Below are the code and all the weights of a small trained network. Each question names an input and a target symbol and asks about switching units off, where a switched-off unit gives its printed mean instead of its output.

import numpy as np


def w(rows, s, z=0):
    codes = np.array(rows[::2]) - 128.0
    scale = np.full(codes.shape[1], s)
    scale[-1] = z or s
    return codes * scale


def softmax(a):
    e = np.exp(a - a.max(-1, keepdims=True))
    return e / e.sum(-1, keepdims=True)


def log_softmax(a):
    a = a - a.max(-1, keepdims=True)
    return a - np.log(np.exp(a).sum(-1, keepdims=True))


def net(x, mask):
    ids = ['ΓΔΘΞΦβμστω'.index(c) for c in x.split()]
    T = len(ids)
    res = E[ids] + P[:T]
    u = 0
    for l in range(3):
        r = res
        for j in range(3):
            rows = slice(3 * j, 3 * j + 3)
            q, k, v = (r @ M[l][rows].T for M in (Q, K, V))
            z = softmax(np.where(np.tri(T) > 0, q @ k.T / 3**0.5, -1e9)) @ v
            o = O[l][rows]
            res = res + np.where(mask[u + j], z, o[:, -1]) @ o[:, :-1]
        u += 3
    return log_softmax(res[-1] @ U[:, :-1].T + U[:, -1])


Q, K, V, O = {}, {}, {}, {}
E = w([
[54,175,98,120,128],'Γ',
[177,91,221,105,134],'Δ',
[130,88,163,109,136],'Θ',
[210,119,146,93,65],'Ξ',
[147,173,129,152,147],'Φ',
[25,196,144,195,135],'β',
[24,135,157,181,162],'μ',
[214,86,130,105,172],'σ',
[149,181,163,180,20],'τ',
[75,130,121,175,250],'ω',
],0.011)
P = w([
[82,144,119,78,118],'0',
[139,58,116,182,129],'1',
[136,163,213,115,163],'2',
[158,188,48,90,126],'3',
[125,22,130,231,174],'4',
[144,210,198,179,166],'5',
[240,229,52,100,148],'6',
[89,7,122,228,187],'7',
],0.017)
Q[0] = w([
[90,125,112,147,49],'0.h1',
[130,220,255,166,120],'0.h1',
[9,64,213,98,119],'0.h1',
[105,201,96,46,120],'0.h2',
[115,143,128,116,32],'0.h2',
[188,133,134,130,96],'0.h2',
[68,163,98,85,151],'0.h3',
[143,91,135,120,205],'0.h3',
[94,147,192,100,133],'0.h3',
],0.0095)
K[0] = w([
[169,96,163,108,65],'0.h1',
[105,88,72,127,69],'0.h1',
[59,88,120,8,73],'0.h1',
[178,102,110,149,220],'0.h2',
[141,186,129,160,176],'0.h2',
[101,131,152,131,168],'0.h2',
[110,78,141,196,131],'0.h3',
[120,120,140,100,190],'0.h3',
[167,159,137,158,142],'0.h3',
],0.012)
V[0] = w([
[119,123,175,190,100],'0.h1',
[110,127,255,83,74],'0.h1',
[113,87,161,81,164],'0.h1',
[90,112,121,135,98],'0.h2',
[149,199,17,85,155],'0.h2',
[129,92,109,238,172],'0.h2',
[159,160,130,208,132],'0.h3',
[77,100,52,82,60],'0.h3',
[84,1,96,146,50],'0.h3',
],0.0077)
O[0] = w([
[178,115,127,158,89,116],'0.h1',
[186,122,195,102,98,130],'0.h1',
[131,146,124,113,178,165],'0.h1',
[97,138,148,122,104,152],'0.h2',
[100,167,86,140,105,137],'0.h2',
[78,108,112,119,205,94],'0.h2',
[254,135,126,197,126,102],'0.h3',
[114,108,100,93,150,81],'0.h3',
[133,86,183,70,142,3],'0.h3',
],0.0086,0.0023)
Q[1] = w([
[137,83,86,128,133],'1.h1',
[91,92,145,126,122],'1.h1',
[141,4,177,183,123],'1.h1',
[217,39,129,170,158],'1.h2',
[103,124,164,118,154],'1.h2',
[161,119,89,100,191],'1.h2',
[134,148,132,59,179],'1.h3',
[111,74,134,197,131],'1.h3',
[148,157,127,158,102],'1.h3',
],0.012)
K[1] = w([
[156,136,107,89,103],'1.h1',
[105,109,134,83,139],'1.h1',
[67,161,146,6,88],'1.h1',
[170,78,96,142,162],'1.h2',
[110,139,136,129,154],'1.h2',
[164,143,84,71,179],'1.h2',
[126,163,144,124,155],'1.h3',
[55,109,124,110,98],'1.h3',
[113,132,90,187,122],'1.h3',
],0.016)
V[1] = w([
[165,185,129,68,254],'1.h1',
[118,130,112,46,101],'1.h1',
[55,156,206,125,144],'1.h1',
[164,118,76,170,30],'1.h2',
[118,162,188,157,169],'1.h2',
[70,186,205,154,125],'1.h2',
[133,199,161,204,121],'1.h3',
[61,145,116,153,96],'1.h3',
[118,32,117,162,153],'1.h3',
],0.0089)
O[1] = w([
[151,100,55,74,160,125],'1.h1',
[59,120,113,85,78,169],'1.h1',
[95,20,175,138,85,253],'1.h1',
[98,136,105,116,192,94],'1.h2',
[218,44,97,131,147,138],'1.h2',
[219,87,132,94,144,135],'1.h2',
[145,69,53,105,94,134],'1.h3',
[118,93,183,106,52,196],'1.h3',
[97,126,206,47,254,53],'1.h3',
],0.0065,0.005)
Q[2] = w([
[171,190,183,182,92],'2.h1',
[146,68,174,200,69],'2.h1',
[231,72,99,73,124],'2.h1',
[61,166,28,252,75],'2.h2',
[182,81,17,146,169],'2.h2',
[2,10,162,110,115],'2.h2',
[250,223,125,51,96],'2.h3',
[168,66,69,161,91],'2.h3',
[235,24,182,112,99],'2.h3',
],0.0083)
K[2] = w([
[118,124,142,155,179],'2.h1',
[106,121,155,144,141],'2.h1',
[170,184,148,97,126],'2.h1',
[102,101,73,149,82],'2.h2',
[127,191,72,146,149],'2.h2',
[81,142,171,73,100],'2.h2',
[151,160,140,254,168],'2.h3',
[97,105,136,158,89],'2.h3',
[122,150,175,123,128],'2.h3',
],0.015)
V[2] = w([
[143,133,88,75,77],'2.h1',
[209,155,96,156,177],'2.h1',
[155,99,212,74,147],'2.h1',
[70,127,171,91,153],'2.h2',
[189,50,154,154,162],'2.h2',
[128,197,133,18,193],'2.h2',
[211,126,146,110,77],'2.h3',
[85,58,205,150,185],'2.h3',
[131,224,195,8,72],'2.h3',
],0.011)
O[2] = w([
[129,43,153,193,232,124],'2.h1',
[72,150,170,32,143,50],'2.h1',
[78,176,106,179,95,128],'2.h1',
[164,162,101,172,210,135],'2.h2',
[52,114,190,142,167,51],'2.h2',
[166,104,139,40,232,122],'2.h2',
[1,196,196,141,77,149],'2.h3',
[195,191,121,191,201,114],'2.h3',
[145,192,178,18,113,252],'2.h3',
],0.0084,0.012)
U = w([
[216,131,96,125,88,35],'Γ',
[131,103,248,117,140,224],'Δ',
[208,204,158,134,159,180],'Θ',
[165,170,152,58,98,2],'Ξ',
[94,37,134,97,105,217],'Φ',
[114,128,93,179,97,110],'β',
[165,185,94,190,136,111],'μ',
[155,84,145,51,170,201],'σ',
[105,173,107,120,71,7],'τ',
[139,91,70,158,169,181],'ω',
],0.011,0.0093)

Each question gives the input, a string of symbols that net reads in full, and the target symbol t.
The units are the heads (3 rows each of Q, K, V and O). Each row of codes is followed by its name. A weight is (code - 128) times the scale printed after its matrix; where a second scale follows, it is the last column's (O and U).
mask holds one flag per head, layer by layer. A switched-off head (its flag False) gives its mean, the last column of its rows in O, instead of its output. The means were averaged over made-up inputs and are rounded, as every weight is.
A unit's drop is (log p(t) with every unit on - log p(t) with that unit switched off) / (log p(t) with every unit on - log p(t) with every unit switched off).
The circuit of an input: a set's keep is (log p(t) with only the set's units on - log p(t) with every unit switched off) / (log p(t) with every unit on - log p(t) with every unit switched off). Starting from all 9 units, units are removed one at a time, each time the one whose removal leaves the highest keep (on an exact tie, the one counted first), for as long as the keep stays at least 0.8.
circuit, biggest first: the units of the circuit, biggest drop first
most important unit: the unit with the biggest drop
which heads matter: for each layer, one digit per head in row order, 1 if its drop is at least 0.15 and else 0, layers parted by /
input Γ Γ Γ Φ σ Θ β Θ, target Γ: circuit, biggest first -> 0.h3; 2.h2; 2.h3; 0.h2
input σ Γ Γ Δ Ξ σ Δ, target σ: circuit, biggest first -> 2.h1; 2.h2; 1.h3
input Θ Γ β Ξ σ, target Θ: which heads matter -> 001 / 001 / 011
input σ Θ Γ Θ β, target σ: circuit, biggest first -> 1.h1; 2.h2; 1.h3; 0.h1
input Θ Γ Θ Θ Φ ω Θ, target ω: which heads matter -> 001 / 001 / 001
input β β Θ Γ, target β: circuit, biggest first -> 2.h3; 2.h2
input Θ Γ μ β Γ Γ τ, target τ: circuit, biggest first -> 2.h2; 2.h1
input Θ τ Θ Γ, target τ: most important unit -> 1.h1
input β Δ Φ, target Δ: which heads matter -> 000 / 010 / 010
input Φ Θ Θ Γ τ σ μ, target τ: which heads matter -> 000 / 100 / 111
input Γ τ Γ ω Θ Ξ Γ, target Ξ: circuit, biggest first -> 1.h1; 2.h1; 2.h2
input Γ σ Δ Θ, target σ: circuit, biggest first -> 1.h1; 2.h2; 2.h1
input Θ ω Ξ Γ Γ ω Γ, target ω: which heads matter -> 000 / 000 / 001
input Δ Γ Θ σ Γ, target Δ: circuit, biggest first -> 0.h1; 2.h3; 2.h2
input Γ τ Δ Φ, target τ: most important unit -> 0.h1
input Γ Γ Θ Θ Δ Γ ω, target ω: which heads matter -> 100 / 000 / 001
input Θ σ Γ Γ ω, target Θ: circuit, biggest first -> 0.h3; 2.h3; 1.h3
input Γ ω Γ Γ τ, target Γ: circuit, biggest first -> 2.h2; 0.h3; 2.h3; 0.h2
input Γ τ Δ Γ Φ τ Ξ, target τ: which heads matter -> 001 / 100 / 111
input σ Δ Θ Θ Θ σ σ, target σ: most important unit -> 2.h1
input σ Θ σ Γ Φ, target σ: which heads matter -> 000 / 101 / 011
input τ ω Φ Θ Γ, target τ: circuit, biggest first -> 2.h2; 2.h3; 1.h1; 0.h2
input σ Φ ω ω Θ Θ Γ Γ, target σ: circuit, biggest first -> 2.h2; 1.h1; 1.h3
input β τ Ξ ω Γ Θ Φ ω, target β: circuit, biggest first -> 2.h2; 1.h1; 1.h3
input β Γ σ Γ σ Γ Θ Ξ, target β: which heads matter -> 000 / 111 / 010
